Below are the code and all the weights of a small trained network. Each question names an input and a target symbol and asks about switching units off, where a switched-off unit gives its printed mean instead of its output.

import numpy as np


def w(rows, s, z=0):
    codes = np.array(rows[::2]) - 128.0
    scale = np.full(codes.shape[1], s)
    scale[-1] = z or s
    return codes * scale


def softmax(a):
    e = np.exp(a - a.max(-1, keepdims=True))
    return e / e.sum(-1, keepdims=True)


def log_softmax(a):
    a = a - a.max(-1, keepdims=True)
    return a - np.log(np.exp(a).sum(-1, keepdims=True))


def net(x, mask):
    ids = ['ΔΘΩβγζημστφ'.index(c) for c in x.split()]
    T = len(ids)
    res = E[ids] + P[:T]
    u = 0
    for l in range(3):
        r = res
        for j in range(3):
            rows = slice(3 * j, 3 * j + 3)
            q, k, v = (r @ M[l][rows].T for M in (Q, K, V))
            z = softmax(np.where(np.tri(T) > 0, q @ k.T / 3**0.5, -1e9)) @ v
            o = O[l][rows]
            res = res + np.where(mask[u + j], z, o[:, -1]) @ o[:, :-1]
        u += 3
    return log_softmax(res[-1] @ U[:, :-1].T + U[:, -1])


Q, K, V, O = {}, {}, {}, {}
E = w([
[138,148,252,145,105,69],'Δ',
[136,173,92,47,114,162],'Θ',
[174,168,25,15,158,83],'Ω',
[153,191,23,78,179,114],'β',
[171,157,86,149,62,61],'γ',
[141,109,183,170,181,161],'ζ',
[136,81,67,205,129,147],'η',
[189,128,81,97,155,41],'μ',
[168,138,114,15,86,97],'σ',
[170,149,119,80,207,130],'τ',
[152,102,154,173,141,52],'φ',
],0.014)
P = w([
[253,186,178,88,100,174],'0',
[222,180,193,91,119,147],'1',
[213,179,182,96,125,147],'2',
[199,178,169,99,138,142],'3',
[185,181,155,101,151,132],'4',
[171,179,145,103,164,125],'5',
[157,180,138,105,178,116],'6',
[139,179,127,109,187,110],'7',
[125,178,118,111,196,99],'8',
[110,180,105,114,207,95],'9',
[94,181,94,114,215,86],'10',
[79,185,84,117,220,83],'11',
[62,191,73,117,224,70],'12',
[46,195,69,120,232,61],'13',
],0.0048)
Q[0] = w([
[53,158,168,140,113,136],'L0H1',
[189,130,158,112,179,107],'L0H1',
[75,101,161,118,56,131],'L0H1',
[52,94,144,140,63,132],'L0H2',
[147,117,114,131,151,100],'L0H2',
[188,148,137,139,193,122],'L0H2',
[122,159,69,145,163,164],'L0H3',
[228,162,119,252,176,108],'L0H3',
[162,105,88,102,62,78],'L0H3',
],0.031)
K[0] = w([
[136,131,201,89,157,120],'L0H1',
[73,165,139,210,99,164],'L0H1',
[104,154,175,39,157,85],'L0H1',
[127,142,172,113,193,176],'L0H2',
[147,164,90,157,106,133],'L0H2',
[107,122,72,179,66,81],'L0H2',
[118,145,69,167,205,143],'L0H3',
[209,79,128,253,152,81],'L0H3',
[124,166,80,106,84,67],'L0H3',
],0.029)
V[0] = w([
[251,51,123,86,190,108],'L0H1',
[139,233,96,255,178,88],'L0H1',
[52,82,99,116,69,174],'L0H1',
[88,196,136,145,144,115],'L0H2',
[62,73,90,131,94,53],'L0H2',
[99,140,88,102,116,118],'L0H2',
[154,35,182,62,61,113],'L0H3',
[150,177,181,161,161,135],'L0H3',
[121,130,148,195,127,137],'L0H3',
],0.0096)
O[0] = w([
[188,183,126,214,196,115,199],'L0H1',
[2,246,202,175,142,171,255],'L0H1',
[137,134,196,43,119,77,97],'L0H1',
[129,85,120,86,76,136,118],'L0H2',
[30,117,155,79,94,71,128],'L0H2',
[95,80,114,97,138,126,136],'L0H2',
[104,174,67,152,215,169,75],'L0H3',
[130,138,84,45,61,171,129],'L0H3',
[129,125,62,98,50,67,109],'L0H3',
],0.0055,0.0065)
Q[1] = w([
[132,40,103,50,169,143],'L1H1',
[116,39,209,193,166,125],'L1H1',
[156,104,234,135,12,88],'L1H1',
[123,173,18,79,186,147],'L1H2',
[115,224,143,157,127,121],'L1H2',
[91,93,105,113,251,142],'L1H2',
[131,104,110,104,103,137],'L1H3',
[99,164,149,133,146,123],'L1H3',
[157,177,133,169,146,144],'L1H3',
],0.026)
K[1] = w([
[245,170,80,77,151,162],'L1H1',
[84,81,118,108,253,153],'L1H1',
[63,170,148,23,185,27],'L1H1',
[186,84,72,137,174,225],'L1H2',
[51,83,57,127,113,144],'L1H2',
[220,181,79,218,133,192],'L1H2',
[167,122,152,120,116,121],'L1H3',
[65,134,125,127,140,107],'L1H3',
[99,103,114,142,147,126],'L1H3',
],0.024)
V[1] = w([
[120,164,143,97,171,109],'L1H1',
[94,154,52,128,180,165],'L1H1',
[130,123,131,125,54,192],'L1H1',
[131,127,177,101,161,106],'L1H2',
[146,146,247,113,107,140],'L1H2',
[101,70,165,108,212,137],'L1H2',
[202,158,200,57,79,105],'L1H3',
[66,105,147,135,180,141],'L1H3',
[103,142,53,134,112,174],'L1H3',
],0.013)
O[1] = w([
[172,96,133,102,107,179,106],'L1H1',
[79,223,115,164,84,138,168],'L1H1',
[103,110,95,150,206,102,109],'L1H1',
[122,96,131,148,189,127,66],'L1H2',
[43,184,165,186,210,82,71],'L1H2',
[156,2,119,89,199,140,1],'L1H2',
[178,197,111,199,188,161,37],'L1H3',
[173,108,147,84,117,125,100],'L1H3',
[91,77,132,99,161,152,172],'L1H3',
],0.0097,0.0056)
Q[2] = w([
[56,121,102,196,88,123],'L2H1',
[143,143,5,61,142,102],'L2H1',
[142,63,127,174,89,102],'L2H1',
[130,198,81,42,138,129],'L2H2',
[75,95,94,180,85,157],'L2H2',
[127,103,98,113,172,136],'L2H2',
[155,149,92,98,176,107],'L2H3',
[102,53,115,246,95,123],'L2H3',
[176,109,171,147,160,122],'L2H3',
],0.029)
K[2] = w([
[82,104,130,110,53,49],'L2H1',
[148,179,5,149,154,102],'L2H1',
[131,53,114,164,102,98],'L2H1',
[145,126,64,221,116,186],'L2H2',
[41,97,129,66,103,124],'L2H2',
[159,156,59,113,171,110],'L2H2',
[174,162,105,160,155,177],'L2H3',
[115,133,202,32,115,55],'L2H3',
[196,154,188,145,148,111],'L2H3',
],0.028)
V[2] = w([
[69,90,100,144,113,174],'L2H1',
[115,154,157,67,136,145],'L2H1',
[101,105,156,186,144,146],'L2H1',
[204,131,104,164,87,53],'L2H2',
[140,119,193,161,83,218],'L2H2',
[120,135,78,67,95,163],'L2H2',
[72,144,225,94,96,253],'L2H3',
[74,136,47,141,112,181],'L2H3',
[183,107,162,212,80,96],'L2H3',
],0.025)
O[2] = w([
[102,93,141,100,155,64,75],'L2H1',
[154,137,77,155,103,83,127],'L2H1',
[121,95,135,105,99,136,95],'L2H1',
[208,100,92,131,103,30,214],'L2H2',
[159,133,244,62,131,183,238],'L2H2',
[137,126,119,200,46,153,140],'L2H2',
[255,131,121,232,225,78,172],'L2H3',
[94,108,59,173,200,201,252],'L2H3',
[67,86,174,164,80,52,207],'L2H3',
],0.015,0.018)
U = w([
[147,98,103,49,109,124,232],'Δ',
[104,118,81,87,105,156,254],'Θ',
[166,110,113,96,79,133,127],'Ω',
[135,120,123,136,136,129,38],'β',
[96,3,117,139,125,117,173],'γ',
[86,193,154,124,153,80,85],'ζ',
[52,247,130,182,73,85,105],'η',
[145,125,159,111,78,83,58],'μ',
[108,136,119,94,57,128,164],'σ',
[119,91,211,135,104,165,30],'τ',
[169,124,83,71,124,90,157],'φ',
],0.0069,0.0079)

Each question gives the input, a string of symbols that net reads in full, and the target symbol t.
The units are the heads (3 rows each of Q, K, V and O). Each row of codes is followed by its name. A weight is (code - 128) times the scale printed after its matrix; where a second scale follows, it is the last column's (O and U).
mask holds one flag per head, layer by layer. A switched-off head (its flag False) gives its mean, the last column of its rows in O, instead of its output. The means were averaged over made-up inputs and are rounded, as every weight is.
A unit's drop is (log p(t) with every unit on - log p(t) with that unit switched off) / (log p(t) with every unit on - log p(t) with every unit switched off).
The circuit of an input: a set's keep is (log p(t) with only the set's units on - log p(t) with every unit switched off) / (log p(t) with every unit on - log p(t) with every unit switched off). Starting from all 9 units, units are removed one at a time, each time the one whose removal leaves the highest keep (on an exact tie, the one counted first), for as long as the keep stays at least 0.8.
circuit, biggest first: the units of the circuit, biggest drop first
most important unit: the unit with the biggest drop
heads that matter: for each layer, one digit per head in row order, 1 if its drop is at least 0.15 and else 0, layers parted by /
input φ η σ, target φ: circuit, biggest first : [L1H3; L2H2]
input η ζ η μ Δ γ β τ Δ ζ Δ η, target σ: circuit, biggest first : [L0H1; L0H3; L1H3; L2H3]
input β β ζ γ β γ η η Ω Θ γ Θ μ, target β: most important unit : L2H3
input Δ ζ η η β Θ ζ σ Ω γ τ β γ β, target Δ: circuit, biggest first : [L2H2; L1H3; L2H1; L1H2]
input σ ζ Θ β Ω ζ Θ, target σ: circuit, biggest first : [L0H1; L1H3; L2H3]
input β η γ σ β ζ τ η φ φ, target μ: circuit, biggest first : [L2H3; L1H1]
input σ Δ Ω, target σ: circuit, biggest first : [L0H1; L2H3; L1H3]
input γ γ μ φ μ, target γ: heads that matter : 100 / 011 / 011
input γ τ β β, target γ: heads that matter : 100 / 011 / 001
input β η β β τ σ Θ β σ β, target β: heads that matter : 100 / 100 / 001
input φ τ σ β Θ η μ, target φ: circuit, biggest first : [L2H2; L1H3]
input η γ η μ η ζ, target τ: heads that matter : 000 / 100 / 010
input σ γ γ σ, target σ: circuit, biggest first : [L0H1; L2H3; L1H3]
input γ τ Θ η Θ γ σ β Δ γ γ η Ω μ, target γ: circuit, biggest first : [L2H3; L1H2; L1H3]
input γ β γ σ η γ φ η γ Ω μ Δ ζ, target τ: heads that matter : 000 / 110 / 010
input σ σ η σ γ σ γ τ, target σ: most important unit : L0H1
input σ ζ Θ η Ω β, target σ: circuit, biggest first : [L1H3; L0H1; L2H3]
input Θ η γ Θ Θ, target Θ: circuit, biggest first : [L1H3; L0H1; L2H3; L1H1]
input σ Θ γ β φ σ γ β η β Ω γ σ, target σ: circuit, biggest first : [L0H1; L2H3; L1H3; L0H3]
input ζ η Δ ζ η η μ γ β σ, target ζ: heads that matter : 001 / 010 / 010
input Θ μ Δ η Θ β τ β Θ ζ γ Ω, target Θ: heads that matter : 110 / 101 / 001
input τ σ β Ω η Θ γ Θ ζ η Θ, target τ: most important unit : L1H1
input μ τ Ω φ β η γ γ Θ σ β, target μ: heads that matter : 100 / 101 / 011
